Below is a small trained network, with its code and all its weights. Each question gives an input and a class and asks what happens when units are switched off, that is, made to give their printed mean instead of their output.

import numpy as np


def w(rows, s, z=0):
    codes = np.array(rows[::2]) - 128.0
    scale = np.full(codes.shape[1], s)
    scale[-1] = z or s
    return codes * scale


def f(y):
    return y / 2 * (1 + np.tanh(0.7978845608 * (y + 0.044715 * y**3)))


def log_softmax(a):
    a = a - a.max(-1, keepdims=True)
    return a - np.log(np.exp(a).sum(-1, keepdims=True))


def net(x, mask):
    res = np.array(x, float).reshape(1, 8) / 4 @ E
    y = f(res @ A[0][:, :-1].T + A[0][:, -1])
    res = res + np.where(mask, y, B[0][:, -1]) @ B[0][:, :-1]
    return log_softmax(res[-1] @ U[:, :-1].T + U[:, -1])


A, B = {}, {}
E = w([
[173,80,193,88],'x0',
[92,84,67,20],'x1',
[26,42,173,185],'x2',
[125,121,252,63],'x3',
[5,208,147,120],'x4',
[213,255,114,115],'x5',
[160,198,102,186],'x6',
[140,127,252,233],'x7',
],0.0037)
A[0] = w([
[127,108,26,114,213],'N1',
[3,107,169,94,151],'N2',
[203,140,133,44,216],'N3',
[161,132,118,77,223],'N4',
[41,147,117,73,155],'N5',
[72,106,148,108,161],'N6',
[105,65,241,178,133],'N7',
[130,90,141,116,254],'N8',
[166,224,135,162,192],'N9',
[101,118,14,127,160],'N10',
[134,104,130,110,218],'N11',
[132,107,132,111,200],'N12',
],0.014,0.0022)
B[0] = w([
[127,69,30,153,226],'N1',
[3,165,169,89,247],'N2',
[215,118,149,19,229],'N3',
[162,101,118,53,186],'N4',
[66,175,87,85,206],'N5',
[66,126,151,100,180],'N6',
[138,30,229,205,255],'N7',
[118,56,135,97,181],'N8',
[188,218,140,141,216],'N9',
[116,92,12,176,223],'N10',
[123,71,124,82,162],'N11',
[118,80,130,82,155],'N12',
],0.029,0.0055)
U = w([
[156,166,118,101,85],'0',
[154,254,156,225,251],'1',
[58,154,148,96,80],'2',
[117,109,54,149,103],'3',
[121,75,194,181,81],'4',
[148,89,125,111,238],'5',
[185,131,142,75,64],'6',
],0.0065,0.0027)

Each question gives the input, the list of numbers given to net, and the class t.
The units are the neurons (one row each of A and B). Each row of codes is followed by its name. A weight is (code - 128) times the scale printed after its matrix; where a second scale follows, it is the last column's (A, B and U).
mask holds one flag per neuron, in row order. A switched-off neuron (its flag False) gives its mean, the last column of its row in B, instead of its output. The means were averaged over made-up inputs and are rounded, as every weight is.
A unit's drop is (log p(t) with every unit on - log p(t) with that unit switched off) / (log p(t) with every unit on - log p(t) with every unit switched off).
The circuit of an input: a set's keep is (log p(t) with only the set's units on - log p(t) with every unit switched off) / (log p(t) with every unit on - log p(t) with every unit switched off). Starting from all 12 units, units are removed one at a time, each time the one whose removal leaves the highest keep (on an exact tie, the one counted first), for as long as the keep stays at least 0.8.
units of the circuit, in order: the units of the circuit, biggest drop first
most important unit: the unit with the biggest drop
k most important neurons: the k neurons with the biggest drops, biggest first
drop when u is switched off: that unit's drop, to one decimal
input [8,-4,-8,3,-7,2,-5,-2], class 6: most important unit -> N3
input [4,3,6,6,-8,5,7,-2], class 6: units of the circuit, in order -> N3, N10
input [-5,5,-1,-5,2,-5,3,7], class 3: units of the circuit, in order -> N7, N10, N3
input [4,-3,-2,3,-3,-3,8,2], class 4: units of the circuit, in order -> N7, N5
input [1,8,2,4,6,-6,5,5], class 2: 2 most important neurons -> N2, N5
input [-5,-2,-4,5,7,1,-5,8], class 1: units of the circuit, in order -> N9, N3
input [-6,5,-7,5,7,4,-5,3], class 0: units of the circuit, in order -> N7, N9
input [2,7,-3,3,2,-4,3,-1], class 2: 3 most important neurons -> N2, N5, N7
input [0,2,3,1,0,-2,-5,1], class 2: 2 most important neurons -> N2, N6
input [6,3,-6,6,-4,1,6,7], class 6: drop when N3 is switched off -> 0.3
input [5,-4,-3,-3,-7,-4,-2,3], class 4: drop when N7 is switched off -> 0.3
input [-4,5,0,-3,-4,3,8,-8], class 3: drop when N10 is switched off -> 0.1
